Here is a tiny trained network, its code and every weight. The questions are about switching its units off for an input and a class, where a switched-off unit gives its printed mean instead of its output.

import numpy as np


def w(rows, s, z=0):
    codes = np.array(rows[::2]) - 128.0
    scale = np.full(codes.shape[1], s)
    scale[-1] = z or s
    return codes * scale


def f(y):
    return y / 2 * (1 + np.tanh(0.7978845608 * (y + 0.044715 * y**3)))


def log_softmax(a):
    a = a - a.max(-1, keepdims=True)
    return a - np.log(np.exp(a).sum(-1, keepdims=True))


def net(x, mask):
    res = np.array(x, float).reshape(1, 5) / 4 @ E
    y = f(res @ A[0][:, :-1].T + A[0][:, -1])
    res = res + np.where(mask, y, B[0][:, -1]) @ B[0][:, :-1]
    return log_softmax(res[-1] @ U[:, :-1].T + U[:, -1])


A, B = {}, {}
E = w([
[127,20,6,155,118,100,93,133,147,97],'x0',
[131,68,161,141,149,108,166,90,221,207],'x1',
[119,153,129,125,54,99,161,124,141,103],'x2',
[188,66,132,76,154,69,164,99,25,148],'x3',
[2,87,155,30,198,108,85,96,153,77],'x4',
],0.0099)
A[0] = w([
[168,116,138,120,131,179,112,158,27,16,112],'neuron 0',
[147,65,137,101,143,67,197,80,69,147,55],'neuron 1',
[117,77,45,125,105,141,94,117,153,102,2],'neuron 2',
[153,65,120,66,113,82,192,83,46,188,113],'neuron 3',
[189,65,112,60,117,119,178,114,70,139,77],'neuron 4',
[152,9,13,127,66,122,49,109,174,137,74],'neuron 5',
[124,235,236,59,106,223,132,119,100,232,189],'neuron 6',
[129,42,28,186,73,108,33,125,107,112,104],'neuron 7',
[44,79,141,23,154,64,88,57,233,82,85],'neuron 8',
[248,174,3,182,90,194,175,144,136,170,88],'neuron 9',
[114,46,165,161,170,135,186,13,243,221,202],'neuron 10',
[108,200,82,171,136,181,42,138,42,36,106],'neuron 11',
[77,112,136,209,101,202,124,155,244,129,112],'neuron 12',
[185,110,141,221,109,86,189,150,199,245,90],'neuron 13',
],0.0071,0.003)
B[0] = w([
[171,96,123,125,49,120,169,170,150,186,179],'neuron 0',
[37,189,59,219,128,157,162,135,169,52,174],'neuron 1',
[103,231,207,153,110,143,87,99,103,82,168],'neuron 2',
[70,125,164,194,233,144,161,151,211,116,188],'neuron 3',
[84,126,100,166,213,165,150,178,177,113,173],'neuron 4',
[175,188,219,144,118,97,81,134,128,68,221],'neuron 5',
[207,215,176,133,142,102,100,80,131,70,216],'neuron 6',
[210,163,220,136,94,115,67,15,188,99,211],'neuron 7',
[147,150,1,74,124,168,49,84,76,121,247],'neuron 8',
[93,161,67,51,201,174,133,62,33,159,210],'neuron 9',
[191,67,120,92,71,38,159,153,157,153,228],'neuron 10',
[141,37,77,107,48,59,217,206,200,172,198],'neuron 11',
[39,115,112,209,181,175,191,210,204,64,194],'neuron 12',
[157,119,67,79,82,147,110,139,75,152,194],'neuron 13',
],0.0079,0.013)
U = w([
[160,171,255,122,113,106,87,89,133,112,105],'0',
[147,84,116,88,82,52,161,181,152,145,254],'1',
[100,143,71,63,124,190,96,97,66,131,68],'2',
[51,137,145,184,141,175,158,176,180,112,54],'3',
],0.013,0.0043)

Each question gives the input, the list of numbers given to net, and the class t.
The units are the neurons (one row each of A and B). Each row of codes is followed by its name. A weight is (code - 128) times the scale printed after its matrix; where a second scale follows, it is the last column's (A, B and U).
mask holds one flag per neuron, in row order. A switched-off neuron (its flag False) gives its mean, the last column of its row in B, instead of its output. The means were averaged over made-up inputs and are rounded, as every weight is.
A unit's drop is (log p(t) with every unit on - log p(t) with that unit switched off) / (log p(t) with every unit on - log p(t) with every unit switched off).
The circuit of an input: a set's keep is (log p(t) with only the set's units on - log p(t) with every unit switched off) / (log p(t) with every unit on - log p(t) with every unit switched off). Starting from the 12 units with the biggest drops (on a tie, the unit counted first), units are removed one at a time, each time the one whose removal leaves the highest keep (on an exact tie, the one counted first), for as long as the keep stays at least 0.8.
circuit, biggest first: the units of the circuit, biggest drop first
unit that matters most: the unit with the biggest drop
k most important neurons: the k neurons with the biggest drops, biggest first
drop when u is switched off: that unit's drop, to one decimal
input [2,6,-5,0,-8], class 2: unit that matters most	neuron 9
input [7,0,7,3,6], class 0: 2 most important neurons	[neuron 5; neuron 7]
input [0,2,2,3,-3], class 2: 2 most important neurons	[neuron 11; neuron 12]
input [-1,-5,8,7,-6], class 3: circuit, biggest first	[neuron 3; neuron 4]
input [-7,0,8,0,-8], class 2: 2 most important neurons	[neuron 9; neuron 13]
input [4,7,-6,8,8], class 2: 2 most important neurons	[neuron 8; neuron 12]
input [7,-2,-6,-6,-7], class 0: 2 most important neurons	[neuron 7; neuron 5]
input [-2,6,3,-5,-3], class 1: 4 most important neurons	[neuron 10; neuron 13; neuron 3; neuron 1]
input [8,7,7,0,-8], class 0: 3 most important neurons	[neuron 5; neuron 7; neuron 8]
input [7,7,-3,3,8], class 2: 2 most important neurons	[neuron 8; neuron 6]
input [6,-6,6,3,4], class 0: 2 most important neurons	[neuron 7; neuron 2]
input [-5,6,-3,6,0], class 1: 3 most important neurons	[neuron 10; neuron 7; neuron 12]
input [0,4,7,7,-6], class 3: 4 most important neurons	[neuron 3; neuron 8; neuron 1; neuron 4]
input [1,-5,-4,-5,1], class 1: 3 most important neurons	[neuron 11; neuron 3; neuron 1]
input [6,-5,-4,7,-3], class 3: circuit, biggest first	[neuron 4; neuron 3]
input [-6,8,4,-4,3], class 1: circuit, biggest first	[neuron 10]
input [-4,5,7,4,1], class 1: drop when neuron 7 is switched off	1.6
input [-1,2,-5,0,-1], class 1: drop when neuron 9 is switched off	0.3
input [5,7,5,8,6], class 3: drop when neuron 1 is switched off	0.7
input [-6,-8,-4,1,-4], class 1: circuit, biggest first	[neuron 11]
